In the rows, zero is written as 128.
Each row has a class, written as a number after it; each block has new classes, again numbered from 0 up.
[123 106  74 140 159 132 127 144 169 116 121 106 146 104 126 131 117 118
 126 141  96  95 158 139 150 100  98 173  62 100 146 144 107] | 6
[141 179 139 127 107 155 137 124 109 147 181 133 135 131 125 152 129 114
 139 107 109 154 135 122  75 100 119 135 135 106 111 155 160] | 3
[126  86 138 122 140 101 146 115 179 114 107  97 123 153 142  75 152 149
 111 107 135 159 169 166 180 112 141 133 119 147 112 138 110] | 2
[116 101 106 126 117 111 172 114 164 126 120 117 147 102 105 149 124 110
 158 119 133 108 170 145  53 150 127 141 154 120 137 115 106] | 2
[116  91 171 173 122 127 160 127 118 128 122  69 106 172 143 102 190  93
 107 105 119  76 141 159 147 127 180  81 145 158 104 136 130] | 7
[117 168 151 128 110 129 164  86 139 119 147 155 157 103  96 162  94 119
 167  88 107 195 180 106  56 111  99 110 127 112 107 140 151] | 6
[134 175 183 118 108 113 119  98  70 136 154 142 115 128 164 108 155 130
 115  99 110 189 141 146 137 103 179 131 128 165 118 126 137] | 5
[151 117  76 104 134 118 161 124 122 126 106 115 115 144 126 136  95 143
 147 143 167 124 100 100  97 195 103 145 153 125 139  97 105] | 0
[211  95 114 183 138 119 158 114 161 157 129 105 159 156 142  99 122  81
 115 122 119 120 193 126 136  98 114 115 110 122  84 172 168] | 7
[ 85 149 117 168 126 124 105 152 185 172  65 131 138 144 107 122 167 103
 118 155 137 107 123 164 182  79 128 178 131 127 192 118 107] | 4
[ 96 143 132 129  86 136 102 143 116 158 172 117  89 132 146 179 151 113
 144  78 106 146  90 134 100 126 149 146 156 111 133 110 129] | 4
[142 140 106 154 112 173  97 147  46 133 165 138  52 182 113 194 161 126
 140  99  97 134 129 122 126 134 142  86 193 180 146 176 132] | 1
[147  96 144 136 105 106 157 120 165 132 120  99 110 150 155 101 144 128
 116  88 136 171 124 138 127 136 156 130 149 147  80 124 116] | 3
[154 137  65 125 110 158 178 127 138 172 128  86 165 108 135 127 100 167
 184 121 141 161 190 122  30 149  85 193 137 108 124 148 105] | 5
[190  90 122 138 120 156 199 151 167 140  67 143 129 112 101 133 111 129
 103 149 121 217 137 147  97 117 156 131 138 149  53 187 167] | 1
[150 108 131 142 157 115 172 155 208 151 101 107 118  86 103 176 125  94
 108 123  96  95  90 156 143 135 134 112 101 124 107 170 141] | 4
[131 112 167  90 160  86 155 131 133 128 143 114 137  70 151  99 135  95
  90 112  88 148 142 178 204  85 151 142 112 145 106 148 124] | 7
[ 96 123 170 100 120 103 134 123 195 125 123 138 149 158 137  72 143 127
 115  96 141 161 122 177 150 133 152 140 128 123 148 109  85] | 5
[107 152  98 123 111 141 135 129  82 145 121 132 113 114 128 155 137 114
 167 126 130 141 114 128 120 128 123 182 167 121 181  99 143] | 7
[ 71 150 165  99 116 110 121 125 169 115  99 160 152  93 129  93 143 161
 112 150 136 158 140 169 138 105 164 148 105 152 165 100 117] | 1
[191  75 120 156 108 130 142 128 147 132 139 119 136 139 131 142 113  88
 110  92 101 112 145 136 123 137 144 108 112 136  71 175 128] | 1
[116 147 181 116 136 159 184 116  44  94  79 169 106  97 106 112 123 129
 124 154 125 219 107 121  89 137 142 101 155 159  91 128 159] | 3
[116 143 122 152 157 140 145 130  70 105 154 111 110  79  96 153 107  78
 123 187 135  64  90 118 238 110 114 140 114 147 118 130 130] | 7
[140 143 146 140 116 149 167 111 111 150 119 138 133 123 130  94 107 109
 194 101 127 197 179 119  92 137 127 124 153 131 133 131 162] | 7
[110 105 146 128 121 146 169 131 103 110  79 139  72 168 107 122 145 147
 139 128 148 147 104 121 126 144 146  80 171 138 102 113 157] | 6
[110 143 129 163 108 114 151 142 196 139 112 121 101 128 134  84 106  94
 102 132 133 141 111 125 154  82 141 117  75 135 101 140  99] | 6
[114  79 179 146  96 177  92 133  62 148 156 149 109 186 122 156 166 115
 152  66 108 147 139 141 106 173 128  63 213 150 157 141 119] | 1
[129 160  97 178 133 165 110 123  53 122 206 114 105 160 134 147 140 100
 147  78  92 128 165 109 142 116  94  95 188 145 175 160 125] | 5
[115 156 140 128 104 114 155 117 121 139 132 149 120 102 140 102 128  96
 158  93 131  95 122 132  97 146 140 109 160 142 179 100 133] | 3
[ 99 183 159  81 121 114 130 125 139 153 133 130 168 120 157  92 176 123
 120 102 108 178 120 193 141 100 162 209 103 124 166 109  96] | 0
[151  96 132 126 112  79 127 148 252 161 145 156  86 136 132 136 131  96
 122  96 141 149  76 154 169 123 156 125 149 126 113 121 119] | 2
[169 108  72 187 105 115 112 108 151 118 141 110 142 122 160 112  84 142
 142  75 120 101 213  88 122 118 100 121 125 138 114 146 135] | 5
[141 149 174 128  89 138 165 135 144 143  94 109  83 193 107 141 177 167
 116  74 150 132  54 144 108 144 181  89 178 165  88 153 150] | 2
[ 83 147 161  99  99 104 106 102 137 145 147  73 130 154 149 131 140 135
 130 117 151  71 125 137 131 146 147 152 108 114 187  93 109] | 3
[178 138  74 147 129 130 180 141 173 122 100 117 106 110 118 132 110 122
 127 124 118 137 132 130  97 116 155 141 121 143 122 163 166] | 2
[115 117 130 181 123 127  78 125 165 138 155 113 146 164 156 108 146 118
 109 123 122 133 157 133 134 101 102 138  74 124 140 135  98] | 7
[133 139 103 147 139 127 174 124  53 115 114 121 120  59 132  90 118 128
 139 155 136 120 133 112 122 119 112 134 146 173  84 119  95] | 2
[133 114 123 152  78 194 132 148  42 147 192 110  80 190 163 120 151 119
 134  83 123 154 111 126  49 159 136  94 173 127 116 146 120] | 5
[134 141 174 101 107 130 158  91 107 154 145 105 123 169 145 102 136 144
 185  91 152 191 139 132  92 175 149 121 147 121 116  98 152] | 4
[ 79 114 107 127 127  89 112 136 197 116 154 123  88 120 150 115 126 125
 132 118 143  70 107 130 155 139 109 118 113 122 154  94  80] | 3
[106 139  88 145 133 116 125 133 172 136 117 109 126 147 111 133 115 143
 136 141 165  99 140 110 178 129  91 135 172 138 175 111 108] | 0
[120 127 129 125 136 131 124 113 125 127 180 144 132  92 136 121 136 133
 130 135 122 146 166 158 202 107 109 127 113 155 152 142 134] | 1
[123 142 179 108 105 114  96 125 149 145 158 146 146 175 129 111 132 112
  83 102 144 134  82 148 116 136 122 115 124 135 161 132  86] | 3
[ 97 149  75 164 104 150 123 160 168 146 136 120 136 112 122 153 146  98
 117 137 105  94 144 163 108  79 134 192 107 110 163 149  97] | 5
[129 155 106 169 165 117 109 136 143 107 134 170 141 101 137 109 141  48
 127 141  65 109 161 151 146  68 140 154  65 112 155 135 138] | 7
[139 148 147 130 130 116 141 130 118 143  90 123 109  96 136 115 124 156
 103 179 137 185 126 126 148 106 161 138 110 184  89 138 119] | 1
[ 96 174  91 147 117 147 149 123 216 168 139  92 187 104 106 162 117 134
 170  92 105 131 179 136  78  94  56 184  77  83 171 164 100] | 6
[130 176  84 127  82 134 132 101 161 146 158 110 163 155 118 153 108 138
 155  81 129 113 174 129  72 131  99 151 109 125 185 160 115] | 1
[117  95 148 143 101 162 115 130 105 132 109 152 119 195 133  82 171 156
 137 114 155 159 141 150  64 154 135 106 160 145 145 116 116] | 2
[111 131 111 159 117 153 114 131 149 127 117 121  96 210 118  92 146 104
 141 149 167  79 118 140 193 133 137 138 117 123 197 117 134] | 3
[107  72 216 147 156 136 145 139 218 150  83 151 196  92 106  56 122 132
 118 153 142 131 154 170 151 131 105  88  78 136 124 134  98] | 6
[ 89  79 131 120 108 137 126 121 168 130 148 136 141 121 136 104  85 156
 171 145 175 123 158 102  96 177  91  89 154  94 159  74 139] | 1
[155 162 164 105 130 108 143 102 107 149 183 122 139 124 169 102 128 102
 122 101 112 172 116 136 144 118 140 137 113 111 108 124 135] | 5
[101 127  70 179 134 196 122 162  75 128 155 125  88 160  91 171 151 111
 133 154 115 142 126 127 116 108  76 135 144 141 143 165  78] | 6
[ 86 114 133 159 133 194  73 149  41  97 189 161 116 134 114 137 131  99
 133 131 100 105 141 122 138 117  82 100 147 121 154 141 114] | 3
[111  73 139 110 142 102 168 127 160 113  62 101 156 107 122  97 128 134
  87 160 144 106 139 161 152 122 140 142 113 117  98 109 134] | 4
[175  39 117 111 123 123 184 124 145 119 106 117 123 153 118 118 111 136
 114 142 154  96 180 136 113 161 148  67 179 130 102 138 187] | 1
[149 143 220 100 137 123 159  88  59 138 116 135  84 175 137  96 184 152
 159 105 159 187  77 143 161 184 181  83 188 177 134  92 168] | 2
[100 169 142  78 142  98 143  90 130 141 182 109 167  89 123 151 140 111
 188 105 110 110 167 156  94 138 121 172 126 102 170 102 100] | 2
[ 89 141 133 176 120 113 158 137 154 116  74 101 115 109 126 120 125  80
 112 106 106 114 101 118 148  98 136 127 123 130 113 131 112] | 7
[173 121  59 161 159 110 183 118 125 123  86  84 132 109 131 120  83  64
 131 142 109 105 168  98 159 122 110 156 116 118 117 143 126] | 0
[183 140  59 179  98 144 162 114  96 114 104 112  92 182 156 101 115 111
 107 107 115 225 158  99  74 121 147 125 135 167 129 162 144] | 1
[149 111 142 166 112 116 106 101 169 138 124 166 168 115 151 127 145  94
 126 116  96 170 163 146 141  93 133 163  67 107  93 127 141] | 1

Next block: new classes, numbered from 0 again.
[152 135 105 117 100 109 122 145 123  91 108 132 110 121 132 122 136 203
 153 114 130 128 149 118 112 161 123 170 101 151 118 116 158] | 3
[ 57 108 129 121 168 118 114 121 112 144 131 162 129 161  75 141  88  81
 107 179 143 116 100 140  76 206 159 151 131  79 150 145 118] | 10
[ 92 132 123 122 112 118  76 143 103 144 148 144  97 177 125 135  70 169
 123 136 121 116 163 105  75 176 213 165 112  78  98 133 135] | 10
[109 141 117 115 167 105 185 163 173  55 105 127 127 158 104 117 130 153
 147 164 163 133  68 147 133 167  83 106 104 166 166 157  96] | 3
[104 158 126 154 141 121 121 176 153  89 111 164 140 118 136 110 127 161
 129 108 117 137  99 147 131 105 113 108 137 159 122 136 160] | 8
[ 52 119 127 119 111 173 108 101  85 133 140 170 131 146 116 133 102  85
 126 158  98 114 138 128  80 155 191 117  94 131  85 130 132] | 7
[102 109 119 120 139 135 174 133 153  97 130 147 138 133 132 149 140  92
 152 163 132 112 151 171 131  94 125 127 157 118 188 147 115] | 7
[100  89  98 118 112 162 132 128  98  98 147  88 172 131 133 135 123 117
 153 122 119 138 185 126 123 111 197 128 128 135 145 150 120] | 6
[125 144 131 151 134 112 127 167 136  84 109 183 133 118 115 127 126 143
 114 134 121 129  65 110 110 174  98 104 100 178 100 144 131] | 8
[109 137 136 118 145 136 152  76 100 146 156 103 120 149 135 156 110  80
 144 136 165 153 170 186  93 106 195 100 128 138 243 174 114] | 1
[135 154 127 141 124  94 167 188 156 128 114  94 133  92 107 119 103 123
 143 134 173 140 119 169 150  93  53 121 165 132 196 151 120] | 3
[125 123  92 140  96 129  84 157  78 118 131 114 132 146 155 105 106 133
 168 115 126 135 182 155 122 131 195 116 104 158 131 112 122] | 3
[116 151 111  83 111 132 173  84 100 169 114  97  91 119 127 121 156  96
 153 140 134 124 132 137 161 127  46 118 143 137 182 138 149] | 2
[157 115 105 134 159 148 189  94 142 136 135  84 147 121 144 138 168 122
 152 123 171 175 130 110 132  88 190 156 139 119 213 127 131] | 10
[141 160 133 102 116 113 100 110 129 140 117  90 110 153 131 131 118 151
 150 108 144 128 168 118 120 109 138 116  80 158 124 158 111] | 5
[117 141 150 118 112 114  97 146 157 138 117 161  94 114 116 138  94 174
 131 134 118  99 150 123 110 148 113 108 125 107 134 126 128] | 9
[178 134 123 126 107 117 136 152 125  94 104 141 150 134 124 143 116 112
 132 132 123 115 137  84 126 122 117 109 120 153 103 154 106] | 8
[ 98 103 130 145 102 114 120 181 144 102 126 157 136 117 103 122 107 139
 130 145 105 101 142 131 132 114  73 142 114 119  90 122 109] | 9
[133 136  95 111 113 162 143 101 105 114 111  86 134  77 169 142 167  93
 191 143 139 115 199 132 119 119 188  95 198 150 184 118 122] | 10
[114 130 126 122 133 160 120 115 126 149 136 128 141 119 142 144 136 116
 142 126 118 130 164 106 115 112 155 106 145 123 166 129 132] | 6
[ 93 136 124 128  88 123 102 126  90 137 123 176 100 118 123 139 104 130
 105 145 122 102 128 125  96 168 125 151 126 150 116 130 171] | 6
[186 127 119 108 111  93 147 115 127 156 107 129 130 165 181 126 147 140
 174 108 116 123 183  94 112 103 104 105 122 153 151 109  89] | 2
[138 128 147 113 139 116 159 121 150 108 113 161  99 130 122 137 135 136
 133 162 151 110 130 130  99 130 106 146 111 110 147 151 115] | 5
[ 76 117 132 109 154 141 135 137 164  79 109 172 154 161 108 148 139 127
 130 151 111 107 133 107  97 126 122 115 133 126 143 150 124] | 6
[115 117 102 116 101 146 165 164 139 130  97 125 142 109 125 109  98  97
 142 153 120 119 116 130 173 131 137  76 149 118 146 139 135] | 0
[124 110 129 116 137 158 126 128  98 163 155 147 131 154  99 112 101 158
 116 149 131 133 139 105 103 144 165 178 101  42 116 116 167] | 0
[129 106 116 137 137 110 123 158 118 130 117  82 173 141  84 101 111  85
 102 119 124 144 107 128 149 126 112 163 159  81  95 123 110] | 3
[ 87 114  96 125  64 152 114 142  54 160 129  74 136 104 105  90  79  79
 110  83 124 146 116 153 170 102 179 116 154  82 143 147 162] | 1
[108 165 106 111 129 151  63 109  86 171 118 128 148 132 128 122 116 122
 157  93 115 135 143 102 102 149 185  92 138 136 129 122 145] | 8
[126 127 118 103 159 134 212  91 148 159 131 107 116 147 116 152 162  96
 153 167 185 145 131 150 124  90 123 155 123 112 252 157 138] | 0
[216 135 125 142 120 107 118 122 139 147 171 149 114 167 179 147 154 194
 161 146 170 136 175  95 127 103 177 185 100 133  92  81 108] | 8
[128  98 100 111  89 139 100  75  86 128  99  67 152 104 138 128 143  80
 147  72 127 148 149 136 120 125 232  85 151 158 168 140 111] | 2
[147 141 129 153 147 136 139 112 146 155 137 173 131 149 132 136 121  97
 129 154 152 136  91 121 121 105 150 123 103 138 163 126 109] | 0
[105 119  92 101 125 134  99 119 107 122 140 158 110 208 142 140  97 192
 159 141 123 101 198 109  93 161 214 186  57 106 115 121 139] | 4
[117  99 101 167 114 138 183 150 119 116 153  60 145  64 178 121 140 137
 145  95 133 169 155 174 147  81 154 135 133 182 188 145 138] | 6
[159 138 105 130  97  91 123 140 145 103 119 119 163 141 125 131 113 152
 155 120 165 129 135 124 147 114 138 135 116 179 120 125 109] | 4
[ 65 136 139  83 115 121  86 110 105 167 140 165 111 165 111 129  95 146
 142 131 122 116 155 134  99 162 119 119 111  96 139 145 135] | 5
[122 123 123 108 108 129 124 132 114 148 141 142 118 162 133 146  95 134
 147 141 118 128 176 110 110 156 171 115 120  94 146 140 116] | 1
[142 124 100 119 124 126 202 135 143  99 102 107 135 100 141 135 139 102
 160 155 153 139 106 114 144 152 135  89 161 157 200 149 110] | 10
[ 78 144 149 119 141 118 130 122 139 139 123 178 140 134 118 114 114 110
 137 158 156 116 113 159 101 110 101 114 158 120 139 126 115] | 5
[109 114  91 125  98 101 102 153  91 179 134 126 141 165 125 122  90 121
 147 112 136 122 165 114 116 110 153 184 151  72 151 117 135] | 10
[143 132 132  71 124 133 159 119 160 140 112 132 137 172 131 137 128 153
 172 132 140 139 164  75 130 109 130  87 110 102 173 153 109] | 5
[ 84 134 116 113 122 147  90 120 107 155 122 176 121 146  99 153 105 141
 122 156 127 107 144 102  72 177 180 163 119  99 132 130 163] | 0
[130 158 136 107 106 100 142 105 147 157 124 150 101 121 109 164 131 137
 148 146 145 146 156 120  96 143 120 169 173 102 171 137 166] | 1
[170 119  97 107 107  96 149 127 137 129 137 101 133 186 161 134 105 179
 153 106 129 130 157 105 163 125 143 144  89 143 129 135  91] | 1
[101 104 120 158  86 121 171 163 138 108 153 130  84  59 111 137 111 106
 144 178 142 158  92 171 127 195 160 140 119 138 133 153 132] | 7
[114 107 123 126 125 160 174  68 106 171 163 103 131 136 162 134 113  88
 138 129 105 146 173 132 123  81 166 144 122 120 156 128 106] | 9
[131 111 136 102 123 112 114 120 129 138 154 134 134 163 115 152 107 157
 140 139 133 132 167 100  91 165 153 144 116 106 137 141 116] | 6
[100 126 118 126 103 122 114 191 147 100 105  95 141 107 111 108 127 135
 133 120 116 115 100 119 135 151 131  81 157 120  99 140 106] | 0
[ 79 146 135 118 114 129  96 172 159  88 116 174 117 126 113 130 103 196
 136 132 104 119 123 130 103 179 141  85 111 140 122 150 160] | 0
[143 144 124  73 139 117 150  58 140 178 130 122 144 201 121 150  97 117
 159 136 145 142 178 105 125  96 135 141 129 112 179 147 115] | 2
[134 150 125 113 144 119 118 113 164 110  98 138 149 132 117 148 128  99
 160 136 126 100 168 138 124 105 109 111 143 140 156 140 112] | 4
[ 96 141 151 130  94 110  99 142 112 136 185 126 138 157  74 127  78 129
 110 146 177 154  81 135 135 137 130 104 141 119 132 145  95] | 9
[135 139 121 109  92 123 107 112  88 132 143 132  85 131 146 135 105 180
 134 114 127  96 166 127 104 163 140 148  78 132 126 134 141] | 4
[121 124 103 146  99 126 110 184 111 115 123 129 104  84 143 110 109 151
 155 128  97 117 154 154 125 167 147 127 133 127 114 121 152] | 7
[114 107 127 164  97  91 128 144 119 104 168 120 109 144 159 146 107 110
 137 146 150 130 159 178 114 112 169 143 101 171 137 148  81] | 10
[159 104 116 113 136 126 118 109 135 141 137  97 155 162 125 150  98 114
 142  97 132 126 158 116 143 108 171 111  98 105 176 158  65] | 1
[116 121 128 118 136 142 140 150 172 107 108 152 114  95 103 138 126 152
 137 145 128 118 104  88 118 171 141 125 146  69 146 135 133] | 10
[ 80 134 136 116 134 111 167 116 143 107 140 152 100 133 111 140 138 156
 148 161 148 134 122 151  81 145 108 157 135 132 174 140 134] | 9
[175  92 117 107  88 151 128  87 103 125 154  72 125 108 172 141 114 132
 165 105 111 120 221 127 139 107 188 115 111 124 134 142  77] | 2
[139 113 124 155 114  96 128 153 120 103 125 137 144 132 119 101  69 127
  94 110 116 132  79 139 137 138 116 135  99 158 100 151 124] | 6
[132 135 121  97 146 140 109  96 119 138 129 104 128 165 140 136 146 116
 165 141 155 106 173 132 121 117 181 103  95 144 123 124  91] | 8
[131 170 124  96 134 106 171  93 165 147 118 137 112 162 166 165 142 134
 164 164 154 107 176 119 108  96 105 136 165 168 184 134 122] | 6
[145 125 132 139 114 106 163  98 124 146 144 150 137 145 147 159 109  69
 131 154 163 146 121 129 117 118 153 108 142 162 196 146  93] | 10
[ 59 151 130 135  99 155 119 105  82 126 143 138  87 107 111 135 125 112
 100 158 150 132 104 147  99 152 159 143 111 171 125 146 183] | 6
[197 112 101 122 108 135 116 129  98 101 128  49 132  95 165 109 174 168
 191 100 159 102 200 120 128  95 158 130 100 146 126 100  88] | 10
[121 147 127 140 130 104 136 171 150  95 120 164 137 139 108 130 130 163
 118 124 124 123 120 144 127  95  63 169 144 127 144 140 172] | 7
[116 133 127 130 122 130  91 151 123 120 117 148 136 117 113 120 104 130
 133 118 112 132 141 121 112 137 144 128 149  95 127 147 136] | 5
[119 112 118  95 147 177 168 111 122 101 107 147 150 131  94 143 154  58
 143 183 119 104 137 104 116 132 133 118 161  79 151 138 123] | 7
[134  98 127 125  90 122 176  85  92 104 169  91 141 124 121 140 171 113
 127 135 139 161 119 114 118 129 113 166 131 162 119 131 102] | 9
[ 77 134 136 122 142 144 118 100 106 164 142 179 133 175 109 153 109  72
  98 155 101 126 121 117  87 149 148 140 141  99 135 137 138] | 7
[128 160 136 117 144  87  66 163 160  69  95 161 139 160 122 130 109 164
 118 108 107  81 108 131 126 161 100  78 137 162  86 149 100] | 8
